Below are the code and all the weights of a small trained network. Each question names an input and a class and asks about switching units off, where a switched-off unit gives its printed mean instead of its output.

import numpy as np


def w(rows, s, z=0):
    codes = np.array(rows[::2]) - 128.0
    scale = np.full(codes.shape[1], s)
    scale[-1] = z or s
    return codes * scale


def f(y):
    return np.maximum(y, 0)


def log_softmax(a):
    a = a - a.max(-1, keepdims=True)
    return a - np.log(np.exp(a).sum(-1, keepdims=True))


def net(x, mask):
    res = np.array(x, float).reshape(1, 5) / 4 @ E
    y = f(res @ A[0][:, :-1].T + A[0][:, -1])
    res = res + np.where(mask, y, B[0][:, -1]) @ B[0][:, :-1]
    return log_softmax(res[-1] @ U[:, :-1].T + U[:, -1])


A, B = {}, {}
E = w([
[20,82,160,68,49,154,55,47,35,114,224],'x0',
[81,93,87,142,222,230,113,189,174,10,176],'x1',
[84,178,48,24,120,174,229,61,156,139,83],'x2',
[137,43,235,110,223,131,205,68,62,118,79],'x3',
[112,236,169,27,176,104,133,255,29,121,142],'x4',
],0.0059)
A[0] = w([
[206,155,113,169,170,117,186,180,192,133,73,51],'n0',
[103,116,115,140,194,191,119,176,148,53,154,8],'n1',
[135,81,193,106,202,119,169,90,86,119,90,66],'n2',
[97,98,98,150,194,196,127,173,159,54,156,34],'n3',
[172,144,171,126,66,41,145,102,89,195,76,47],'n4',
[147,23,87,209,88,163,119,38,202,126,101,50],'n5',
[172,166,143,127,71,29,126,104,105,227,99,25],'n6',
[121,231,31,139,20,111,48,185,195,135,200,138],'n7',
[123,70,195,113,194,134,187,89,81,137,92,76],'n8',
[149,121,174,146,151,93,71,198,88,128,148,114],'n9',
[105,162,78,52,126,177,211,86,162,138,82,100],'n10',
[140,35,97,211,96,159,115,41,216,140,118,81],'n11',
[3,63,166,72,78,173,74,39,52,95,213,94],'n12',
[113,111,97,139,188,192,119,183,147,40,155,45],'n13',
[90,169,67,54,114,166,209,79,149,141,80,71],'n14',
[170,93,187,215,125,80,62,167,111,126,167,105],'n15',
[167,163,163,123,68,38,143,118,96,203,95,69],'n16',
[88,127,67,45,122,166,198,70,154,135,84,89],'n17',
[199,150,97,172,187,112,174,166,186,141,46,44],'n18',
[94,108,125,150,189,214,122,178,161,61,155,24],'n19',
[112,191,86,42,132,168,190,105,129,145,97,94],'n20',
[146,77,189,156,177,119,144,119,95,127,112,53],'n21',
[146,65,190,107,191,128,175,89,79,122,95,49],'n22',
[201,138,134,157,197,126,170,154,177,122,79,60],'n23',
[184,158,146,129,78,42,140,103,101,212,94,4],'n24',
[136,69,201,105,177,128,189,79,69,105,88,104],'n25',
[178,84,185,209,129,89,75,171,116,122,153,87],'n26',
[197,146,109,168,198,104,179,164,178,127,62,49],'n27',
[109,216,159,46,177,112,130,241,49,125,140,97],'n28',
[172,79,174,200,146,94,55,168,110,119,154,67],'n29',
[107,114,95,140,196,199,120,156,147,68,151,28],'n30',
],0.0058,0.0019)
B[0] = w([
[158,114,160,107,55,149,160,177,82,155,189,215],'n0',
[101,96,172,75,122,178,133,75,166,133,92,187],'n1',
[149,127,60,173,117,175,75,157,123,140,79,186],'n2',
[104,82,176,75,121,168,129,71,162,144,93,194],'n3',
[85,77,161,92,121,176,147,66,177,127,97,197],'n4',
[188,223,164,60,160,69,115,97,39,53,90,217],'n5',
[85,77,161,79,123,185,141,76,176,119,95,199],'n6',
[159,124,2,196,130,217,67,173,123,146,46,254],'n7',
[155,130,59,178,126,179,77,162,126,142,87,190],'n8',
[84,160,111,172,168,82,183,106,120,75,137,185],'n9',
[80,122,116,186,157,69,184,135,130,121,167,216],'n10',
[196,216,161,66,157,69,101,89,43,48,96,217],'n11',
[191,108,161,110,39,141,166,215,72,196,227,236],'n12',
[106,87,161,74,120,173,131,73,175,128,96,198],'n13',
[74,129,119,194,172,90,186,131,139,106,168,215],'n14',
[73,118,109,196,169,94,194,113,143,100,164,196],'n15',
[91,75,165,77,133,168,151,75,178,128,87,198],'n16',
[87,133,119,193,160,82,184,136,128,112,173,209],'n17',
[158,119,163,112,63,146,161,177,82,156,201,217],'n18',
[101,83,165,79,116,166,128,70,167,124,105,192],'n19',
[82,139,114,190,174,73,190,119,133,93,160,210],'n20',
[124,131,68,165,136,153,128,144,129,121,110,167],'n21',
[152,129,55,174,125,181,88,165,124,139,81,184],'n22',
[157,111,135,116,74,148,146,173,98,163,185,199],'n23',
[84,78,174,70,123,184,153,64,176,118,100,191],'n24',
[155,130,48,179,120,173,65,168,130,148,89,196],'n25',
[74,126,120,193,152,88,202,109,141,102,166,190],'n26',
[155,112,154,113,62,146,158,175,87,158,193,212],'n27',
[198,219,153,69,157,90,103,68,53,37,76,253],'n28',
[65,134,119,184,155,100,212,115,142,93,158,187],'n29',
[104,88,167,78,115,161,132,74,174,138,105,185],'n30',
],0.0062,0.0073)
U = w([
[78,54,198,44,117,176,131,64,227,143,75,101],'0',
[178,110,169,111,20,135,146,200,69,187,246,100],'1',
[194,254,163,66,186,64,106,93,51,48,67,110],'2',
[39,128,109,237,202,58,183,123,159,106,183,121],'3',
[159,128,13,199,119,189,63,172,138,159,43,133],'4',
[139,130,140,124,161,69,80,155,159,183,132,253],'5',
],0.008,0.0039)

Each question gives the input, the list of numbers given to net, and the class t.
The units are the neurons (one row each of A and B). Each row of codes is followed by its name. A weight is (code - 128) times the scale printed after its matrix; where a second scale follows, it is the last column's (A, B and U).
mask holds one flag per neuron, in row order. A switched-off neuron (its flag False) gives its mean, the last column of its row in B, instead of its output. The means were averaged over made-up inputs and are rounded, as every weight is.
A unit's drop is (log p(t) with every unit on - log p(t) with that unit switched off) / (log p(t) with every unit on - log p(t) with every unit switched off).
The circuit of an input: a set's keep is (log p(t) with only the set's units on - log p(t) with every unit switched off) / (log p(t) with every unit on - log p(t) with every unit switched off). Starting from the 12 units with the biggest drops (on a tie, the unit counted first), units are removed one at a time, each time the one whose removal leaves the highest keep (on an exact tie, the one counted first), for as long as the keep stays at least 0.8.
units of the circuit, in order: the units of the circuit, biggest drop first
k most important neurons: the k neurons with the biggest drops, biggest first
drop of u: that unit's drop, to one decimal
input [-7,-6,8,-7,-8], class 2: units of the circuit, in order	(n5)
input [2,-5,7,8,-6], class 4: units of the circuit, in order	(n25 n8)
input [2,-5,7,5,-6], class 3: 4 most important neurons	(n28 n17 n14 n10)
input [-8,4,-6,-6,4], class 1: 3 most important neurons	(n0 n18 n27)
input [-5,6,6,7,-6], class 4: 3 most important neurons	(n25 n8 n22)
input [-8,1,-3,8,-6], class 1: 3 most important neurons	(n18 n27 n0)
input [6,-6,-3,6,-8], class 2: 2 most important neurons	(n5 n11)
input [-8,-7,-4,0,1], class 1: 4 most important neurons	(n18 n0 n27 n23)
input [6,5,2,6,-3], class 1: 2 most important neurons	(n12 n7)
input [2,1,2,2,-2], class 5: 2 most important neurons	(n28 n7)
input [7,0,6,6,3], class 1: 2 most important neurons	(n12 n7)
input [-4,-4,5,-1,-6], class 2: 3 most important neurons	(n5 n11 n12)
input [-5,1,-7,2,6], class 3: 3 most important neurons	(n15 n26 n29)
input [-2,2,-2,-8,-8], class 2: units of the circuit, in order	(n11)
input [0,1,6,4,-6], class 2: 2 most important neurons	(n5 n11)
input [3,5,-2,1,-7], class 2: drop of n11	0.5
input [5,-3,8,5,7], class 3: drop of n15	-0.1
input [3,-5,1,-6,-3], class 4: drop of n1	0.2
